Below is a small trained network, with its code and all its weights. Each question gives an input and a class and asks what happens when units are switched off, that is, made to give their printed mean instead of their output.

import numpy as np


def w(rows, s, z=0):
    codes = np.array(rows[::2]) - 128.0
    scale = np.full(codes.shape[1], s)
    scale[-1] = z or s
    return codes * scale


def norm(h):
    return h / np.sqrt((h * h).mean(-1, keepdims=True) + 1e-5)


def f(y):
    return y / 2 * (1 + np.tanh(0.7978845608 * (y + 0.044715 * y**3)))


def log_softmax(a):
    a = a - a.max(-1, keepdims=True)
    return a - np.log(np.exp(a).sum(-1, keepdims=True))


def net(x, mask):
    res = np.array(x, float).reshape(1, 8) / 4 @ E
    u = 0
    for l in range(4):
        y = f(norm(res) @ A[l][:, :-1].T + A[l][:, -1])
        res = res + np.where(mask[u : u + 4], y, B[l][:, -1]) @ B[l][:, :-1]
        u += 4
    return log_softmax(norm(res)[-1] @ U[:, :-1].T + U[:, -1])


A, B = {}, {}
E = w([
[133,127,127,132,129,122,131,129],'x0',
[124,128,135,128,128,129,130,127],'x1',
[130,129,124,128,132,125,129,129],'x2',
[252,127,176,130,132,216,215,158],'x3',
[134,130,127,130,128,136,127,120],'x4',
[81,71,65,68,37,120,189,85],'x5',
[126,129,125,134,133,128,134,135],'x6',
[178,195,209,181,206,123,70,178],'x7',
],0.0021)
A[0] = w([
[119,224,195,122,75,2,84,113,164],'L0N1',
[102,154,110,159,180,90,81,142,239],'L0N2',
[120,173,148,148,187,82,134,96,86],'L0N3',
[234,83,151,130,89,239,209,157,254],'L0N4',
],0.0026,0.002)
B[0] = w([
[110,88,36,115,149,230,117,63,172],'L0N1',
[97,84,93,57,84,216,130,37,196],'L0N2',
[161,136,97,135,87,189,130,173,130],'L0N3',
[119,81,35,252,68,148,39,236,251],'L0N4',
],0.0027,0.0032)
A[1] = w([
[1,115,125,41,147,195,89,8,2],'L1N1',
[24,108,38,190,59,150,37,173,157],'L1N2',
[153,4,133,94,9,219,198,88,56],'L1N3',
[64,160,152,92,231,186,13,2,51],'L1N4',
],0.0025,0.0009)
B[1] = w([
[237,122,207,159,219,43,181,111,229],'L1N1',
[254,9,79,113,217,118,196,115,254],'L1N2',
[42,216,32,122,118,60,28,111,180],'L1N3',
[82,175,15,102,89,94,157,63,228],'L1N4',
],0.0026)
A[2] = w([
[45,217,125,164,180,143,31,69,3],'L2N1',
[77,168,194,110,254,111,98,78,64],'L2N2',
[65,92,143,38,41,150,140,84,78],'L2N3',
[117,72,61,74,143,115,208,26,170],'L2N4',
],0.0036,0.0024)
B[2] = w([
[93,159,44,14,60,91,120,121,135],'L2N1',
[68,212,2,111,74,105,9,90,149],'L2N2',
[145,165,152,196,85,119,108,207,130],'L2N3',
[124,162,228,105,191,127,78,150,252],'L2N4',
],0.0034,0.0043)
A[3] = w([
[146,68,78,122,24,200,230,191,6],'L3N1',
[146,160,153,65,234,72,76,118,1],'L3N2',
[87,135,70,117,2,181,156,134,33],'L3N3',
[53,110,198,32,143,62,188,34,23],'L3N4',
],0.0037,0.0011)
B[3] = w([
[85,185,16,79,65,132,47,29,223],'L3N1',
[53,213,86,81,145,94,181,20,255],'L3N2',
[105,199,73,59,127,101,48,75,132],'L3N3',
[174,57,219,147,91,175,253,233,246],'L3N4',
],0.0035,0.0024)
U = w([
[25,180,220,23,241,33,214,19,158],'0',
[23,211,33,34,46,84,23,33,253],'1',
[219,31,21,229,26,234,28,214,118],'2',
[225,210,246,253,212,218,7,234,5],'3',
[27,11,252,44,40,43,246,170,90],'4',
],0.0039,0.003)

Each question gives the input, the list of numbers given to net, and the class t.
The units are the neurons (one row each of A and B). Each row of codes is followed by its name. A weight is (code - 128) times the scale printed after its matrix; where a second scale follows, it is the last column's (A, B and U).
mask holds one flag per neuron, layer by layer. A switched-off neuron (its flag False) gives its mean, the last column of its row in B, instead of its output. The means were averaged over made-up inputs and are rounded, as every weight is.
A unit's drop is (log p(t) with every unit on - log p(t) with that unit switched off) / (log p(t) with every unit on - log p(t) with every unit switched off).
The circuit of an input: a set's keep is (log p(t) with only the set's units on - log p(t) with every unit switched off) / (log p(t) with every unit on - log p(t) with every unit switched off). Starting from the 12 units with the biggest drops (on a tie, the unit counted first), units are removed one at a time, each time the one whose removal leaves the highest keep (on an exact tie, the one counted first), for as long as the keep stays at least 0.8.
units of the circuit, in order: the units of the circuit, biggest drop first
most important unit: the unit with the biggest drop
top k neurons: the k neurons with the biggest drops, biggest first
k most important neurons of layer l: the k neurons of layer l with the biggest drops, biggest first
drop of u: that unit's drop, to one decimal
input [1,5,-3,-3,1,4,2,0], class 4: top 2 neurons	[L3N4; L3N1]
input [-7,-6,-1,1,-7,-3,8,-7], class 2: units of the circuit, in order	[L3N2]
input [0,2,2,6,8,3,6,5], class 2: top 3 neurons	[L2N4; L0N4; L1N1]
input [7,-7,-6,-4,0,8,-3,-7], class 4: top 3 neurons	[L2N4; L0N4; L3N4]
input [6,-1,5,7,6,3,0,6], class 2: units of the circuit, in order	[L2N4; L0N4]
input [-5,-5,-7,6,-3,7,-2,-1], class 1: top 2 neurons	[L3N1; L3N3]
input [-4,-4,-8,-2,4,8,-8,-8], class 4: units of the circuit, in order	[L2N4; L0N4; L3N4; L2N2]
input [-6,-2,-3,2,-1,5,6,2], class 2: top 3 neurons	[L0N4; L3N2; L1N2]
input [-4,-5,0,-1,5,3,-1,7], class 0: top 3 neurons	[L0N4; L1N4; L0N1]
input [2,5,-6,-5,-8,8,-7,6], class 0: top 3 neurons	[L2N4; L3N2; L1N1]
input [-2,0,-1,5,2,-7,1,-3], class 2: top 2 neurons	[L2N4; L0N4]
input [-1,-8,0,-8,2,8,7,-4], class 4: top 2 neurons	[L3N4; L0N4]
input [-3,7,-5,-3,-8,5,8,-2], class 4: drop of L3N4	0.5
input [2,2,-7,4,-1,4,-1,7], class 2: most important unit	L2N4
input [-8,8,5,5,-2,8,7,0], class 1: 3 most important neurons of layer 3	[L3N1; L3N3; L3N4]
input [-4,3,2,1,1,-4,5,-5], class 2: drop of L2N4	0.1
input [-8,-4,2,0,3,6,-8,3], class 0: drop of L1N3	0.2
input [7,8,4,-8,-1,4,1,7], class 0: drop of L1N2	0.2
input [7,7,4,-8,-1,5,3,0], class 4: 3 most important neurons of layer 3	[L3N4; L3N1; L3N3]
input [5,-5,1,-1,0,-2,2,0], class 0: units of the circuit, in order	[L0N4]
